Below are the code and all the weights of a small trained network. Each question names an input and a target symbol and asks about switching units off, where a switched-off unit gives its printed mean instead of its output.

import numpy as np


def w(rows, s, z=0):
    codes = np.array(rows[::2]) - 128.0
    scale = np.full(codes.shape[1], s)
    scale[-1] = z or s
    return codes * scale


def f(y):
    return np.maximum(y, 0)


def softmax(a):
    e = np.exp(a - a.max(-1, keepdims=True))
    return e / e.sum(-1, keepdims=True)


def log_softmax(a):
    a = a - a.max(-1, keepdims=True)
    return a - np.log(np.exp(a).sum(-1, keepdims=True))


def net(x, mask):
    ids = ['Πγζθμξστφ'.index(c) for c in x.split()]
    T = len(ids)
    res = E[ids] + P[:T]
    r = res
    for j in range(3):
        rows = slice(2 * j, 2 * j + 2)
        q, k, v = (r @ M[0][rows].T for M in (Q, K, V))
        z = softmax(np.where(np.tri(T) > 0, q @ k.T / 2**0.5, -1e9)) @ v
        o = O[0][rows]
        res = res + np.where(mask[j], z, o[:, -1]) @ o[:, :-1]
    y = f(res @ A[0][:, :-1].T + A[0][:, -1])
    res = res + np.where(mask[3:15], y, B[0][:, -1]) @ B[0][:, :-1]
    return log_softmax(res[-1] @ U[:, :-1].T + U[:, -1])


Q, K, V, O, A, B = {}, {}, {}, {}, {}, {}
E = w([
[57,111,186],'Π',
[158,106,151],'γ',
[235,140,121],'ζ',
[198,53,109],'θ',
[196,237,200],'μ',
[114,76,112],'ξ',
[79,130,3],'σ',
[47,126,201],'τ',
[109,77,105],'φ',
],0.015)
P = w([
[40,36,58],'0',
[167,45,96],'1',
[127,85,137],'2',
[134,125,156],'3',
[135,158,165],'4',
[139,183,165],'5',
[130,203,165],'6',
[131,221,159],'7',
[130,236,152],'8',
[129,252,144],'9',
],0.0031)
Q[0] = w([
[159,141,56],'head 0',
[65,144,133],'head 0',
[194,166,68],'head 1',
[192,39,131],'head 1',
[132,254,162],'head 2',
[45,214,143],'head 2',
],0.0099)
K[0] = w([
[173,37,204],'head 0',
[129,189,124],'head 0',
[214,168,66],'head 1',
[189,87,152],'head 1',
[158,247,79],'head 2',
[83,204,35],'head 2',
],0.011)
V[0] = w([
[133,136,166],'head 0',
[92,123,25],'head 0',
[135,123,16],'head 1',
[254,229,137],'head 1',
[122,119,224],'head 2',
[91,209,68],'head 2',
],0.0063)
O[0] = w([
[139,176,108,114],'head 0',
[25,69,87,135],'head 0',
[156,211,103,191],'head 1',
[80,93,83,255],'head 1',
[109,2,77,85],'head 2',
[165,138,189,107],'head 2',
],0.0058,0.0029)
A[0] = w([
[207,227,127,113],'neuron 0',
[37,62,28,129],'neuron 1',
[60,69,106,116],'neuron 2',
[104,84,43,255],'neuron 3',
[213,105,68,111],'neuron 4',
[151,101,47,97],'neuron 5',
[109,148,125,206],'neuron 6',
[209,184,127,106],'neuron 7',
[62,61,91,98],'neuron 8',
[207,158,120,125],'neuron 9',
[147,235,254,173],'neuron 10',
[157,57,99,166],'neuron 11',
],0.0096,0.0081)
B[0] = w([
[139,192,168,192],'neuron 0',
[115,51,136,180],'neuron 1',
[46,155,66,144],'neuron 2',
[160,107,85,254],'neuron 3',
[43,150,90,182],'neuron 4',
[64,116,174,162],'neuron 5',
[247,98,120,193],'neuron 6',
[43,176,153,175],'neuron 7',
[1,154,71,142],'neuron 8',
[118,183,97,180],'neuron 9',
[114,63,215,199],'neuron 10',
[102,163,41,182],'neuron 11',
],0.0093,0.0094)
U = w([
[61,90,107,124],'Π',
[247,72,135,254],'γ',
[143,206,106,182],'ζ',
[114,136,140,36],'θ',
[171,139,176,165],'μ',
[109,122,151,76],'ξ',
[78,117,159,82],'σ',
[63,135,146,56],'τ',
[107,121,151,76],'φ',
],0.016,0.0065)

Each question gives the input, a string of symbols that net reads in full, and the target symbol t.
The units are the heads (2 rows each of Q, K, V and O) and the neurons (one row each of A and B). Each row of codes is followed by its name. A weight is (code - 128) times the scale printed after its matrix; where a second scale follows, it is the last column's (O, A, B and U).
mask holds one flag per unit, heads first, then neurons. A switched-off unit (its flag False) gives its mean, the last column of its rows in O or B, instead of its output. The means were averaged over made-up inputs and are rounded, as every weight is.
A unit's drop is (log p(t) with every unit on - log p(t) with that unit switched off) / (log p(t) with every unit on - log p(t) with every unit switched off).
The circuit of an input: a set's keep is (log p(t) with only the set's units on - log p(t) with every unit switched off) / (log p(t) with every unit on - log p(t) with every unit switched off). Starting from the 12 units with the biggest drops (on a tie, the unit counted first), units are removed one at a time, each time the one whose removal leaves the highest keep (on an exact tie, the one counted first), for as long as the keep stays at least 0.8.
circuit, biggest first: the units of the circuit, biggest drop first
most important unit: the unit with the biggest drop
k most important neurons: the k neurons with the biggest drops, biggest first
which heads matter: for each layer, one digit per head in row order, 1 if its drop is at least 0.15 and else 0, layers parted by /
drop of u: that unit's drop, to one decimal
input σ σ ζ ζ σ σ ζ γ ζ φ, target γ: which heads matter	011
input σ σ ζ σ ξ θ φ θ ζ φ, target γ: most important unit	head 1
input Π ζ γ θ, target Π: circuit, biggest first	[head 2; neuron 4; neuron 11]
input σ σ μ σ σ, target ζ: circuit, biggest first	[head 2; head 1]
input φ μ φ ζ ζ ξ φ Π μ ξ, target γ: which heads matter	100
input σ σ γ φ μ ζ μ ξ θ, target Π: which heads matter	011
input ξ ζ τ τ μ σ μ, target μ: which heads matter	000
input μ Π φ ξ σ Π σ θ ξ, target γ: 3 most important neurons	[neuron 4; neuron 7; neuron 5]
input ζ ξ σ ζ γ μ ζ σ μ Π, target μ: which heads matter	001
input σ σ Π σ ζ ζ σ, target ζ: which heads matter	011
input ζ ζ τ σ γ γ μ γ, target γ: which heads matter	000
input σ μ μ σ ζ γ ζ, target ζ: drop of neuron 10	0.1
input σ τ σ φ θ ξ ζ γ, target γ: drop of neuron 3	-0.1
input φ γ Π σ θ γ γ μ, target μ: drop of neuron 10	0.9
input θ θ ζ ζ σ σ, target γ: most important unit	head 2
